Below are the code and all the weights of a small trained network. Each question names an input and a target symbol and asks about switching units off, where a switched-off unit gives its printed mean instead of its output.

import numpy as np


def w(rows, s, z=0):
    codes = np.array(rows[::2]) - 128.0
    scale = np.full(codes.shape[1], s)
    scale[-1] = z or s
    return codes * scale


def f(y):
    return y / 2 * (1 + np.tanh(0.7978845608 * (y + 0.044715 * y**3)))


def softmax(a):
    e = np.exp(a - a.max(-1, keepdims=True))
    return e / e.sum(-1, keepdims=True)


def log_softmax(a):
    a = a - a.max(-1, keepdims=True)
    return a - np.log(np.exp(a).sum(-1, keepdims=True))


def net(x, mask):
    ids = ['Φβγηλμ'.index(c) for c in x.split()]
    T = len(ids)
    res = E[ids] + P[:T]
    q, k, v = (res @ M[0].T for M in (Q, K, V))
    z = softmax(np.where(np.tri(T) > 0, q @ k.T / 2**0.5, -1e9)) @ v
    res = res + np.where(mask[0], z, O[0][:, -1]) @ O[0][:, :-1]
    y = f(res @ A[0][:, :-1].T + A[0][:, -1])
    res = res + np.where(mask[1:17], y, B[0][:, -1]) @ B[0][:, :-1]
    return log_softmax(res[-1] @ U[:, :-1].T + U[:, -1])


Q, K, V, O, A, B = {}, {}, {}, {}, {}, {}
E = w([
[207,219,148,17],'Φ',
[204,93,68,217],'β',
[69,53,170,250],'γ',
[176,128,39,135],'η',
[235,113,123,32],'λ',
[135,196,112,24],'μ',
],0.015)
P = w([
[149,47,104,62],'0',
[176,177,43,231],'1',
[140,58,102,71],'2',
[201,161,143,238],'3',
[134,56,104,76],'4',
[207,162,193,239],'5',
[125,57,109,86],'6',
[214,167,226,248],'7',
[125,51,100,98],'8',
[217,169,247,254],'9',
[122,48,106,99],'10',
],0.0091)
Q[0] = w([
[255,139,81,128],'h0',
[64,182,168,105],'h0',
],0.0099)
K[0] = w([
[193,128,86,86],'h0',
[90,255,242,123],'h0',
],0.0085)
V[0] = w([
[124,254,75,125],'h0',
[163,169,111,64],'h0',
],0.008)
O[0] = w([
[122,204,54,218,2],'h0',
[23,93,169,254,198],'h0',
],0.0052,0.0024)
A[0] = w([
[170,123,174,125,70],'n0',
[162,158,181,144,73],'n1',
[148,134,133,160,29],'n2',
[128,245,153,88,249],'n3',
[155,147,132,57,211],'n4',
[8,118,157,79,238],'n5',
[43,146,121,219,86],'n6',
[178,73,154,192,189],'n7',
[37,78,62,57,185],'n8',
[191,233,97,165,180],'n9',
[71,131,147,206,1],'n10',
[133,135,98,27,68],'n11',
[58,90,119,199,62],'n12',
[142,6,143,102,174],'n13',
[86,97,124,158,153],'n14',
[131,183,159,58,7],'n15',
],0.013,0.0069)
B[0] = w([
[53,142,119,175,141],'n0',
[89,114,109,200,142],'n1',
[109,196,103,134,126],'n2',
[152,14,140,139,186],'n3',
[142,244,43,65,180],'n4',
[103,159,238,2,150],'n5',
[174,128,63,71,139],'n6',
[104,64,174,82,246],'n7',
[14,84,23,211,163],'n8',
[109,150,169,63,203],'n9',
[145,178,37,99,132],'n10',
[73,202,190,185,148],'n11',
[160,196,95,19,140],'n12',
[157,215,159,212,228],'n13',
[160,148,102,50,143],'n14',
[116,73,90,96,134],'n15',
],0.0084,0.013)
U = w([
[212,102,93,12,169],'Φ',
[255,47,117,159,213],'β',
[72,104,210,175,98],'γ',
[115,73,27,174,170],'η',
[152,202,114,156,2],'λ',
[37,110,90,87,21],'μ',
],0.0092,0.003)

Each question gives the input, a string of symbols that net reads in full, and the target symbol t.
The units are the heads (2 rows each of Q, K, V and O) and the neurons (one row each of A and B). Each row of codes is followed by its name. A weight is (code - 128) times the scale printed after its matrix; where a second scale follows, it is the last column's (O, A, B and U).
mask holds one flag per unit, heads first, then neurons. A switched-off unit (its flag False) gives its mean, the last column of its rows in O or B, instead of its output. The means were averaged over made-up inputs and are rounded, as every weight is.
A unit's drop is (log p(t) with every unit on - log p(t) with that unit switched off) / (log p(t) with every unit on - log p(t) with every unit switched off).
The circuit of an input: a set's keep is (log p(t) with only the set's units on - log p(t) with every unit switched off) / (log p(t) with every unit on - log p(t) with every unit switched off). Starting from the 12 units with the biggest drops (on a tie, the unit counted first), units are removed one at a time, each time the one whose removal leaves the highest keep (on an exact tie, the one counted first), for as long as the keep stays at least 0.8.
circuit, biggest first: the units of the circuit, biggest drop first
most important unit: the unit with the biggest drop
top k neurons: the k neurons with the biggest drops, biggest first
drop when u is switched off: that unit's drop, to one decimal
input γ λ Φ λ β β Φ μ β β, target γ: circuit, biggest first	[n7 n9 n4]
input λ η λ Φ μ γ η λ, target γ: circuit, biggest first	[h0 n0]
input λ β μ β η γ μ, target μ: top 2 neurons	[n8 n5]
input Φ Φ Φ β μ η λ λ μ Φ, target γ: circuit, biggest first	[h0 n1]
input λ λ η β Φ Φ Φ γ Φ γ, target β: circuit, biggest first	[n6]
input λ β η γ β μ η Φ Φ η, target γ: circuit, biggest first	[n4 n9]
input γ β μ η, target Φ: top 3 neurons	[n9 n13 n8]
input β β γ γ γ η η η μ, target μ: top 3 neurons	[n8 n11 n5]
input Φ γ γ β, target Φ: top 2 neurons	[n9 n13]
input γ λ λ Φ γ η γ Φ, target β: top 3 neurons	[n3 n5 n11]
input Φ β η β γ η μ λ β Φ, target β: drop when n3 is switched off	2.2
input β μ Φ γ, target Φ: drop when n6 is switched off	0.1
input Φ β η λ β λ γ λ β μ, target β: drop when n13 is switched off	0.0
input Φ λ μ λ η β, target Φ: most important unit	h0
input μ β β μ Φ η, target Φ: drop when n13 is switched off	0.8
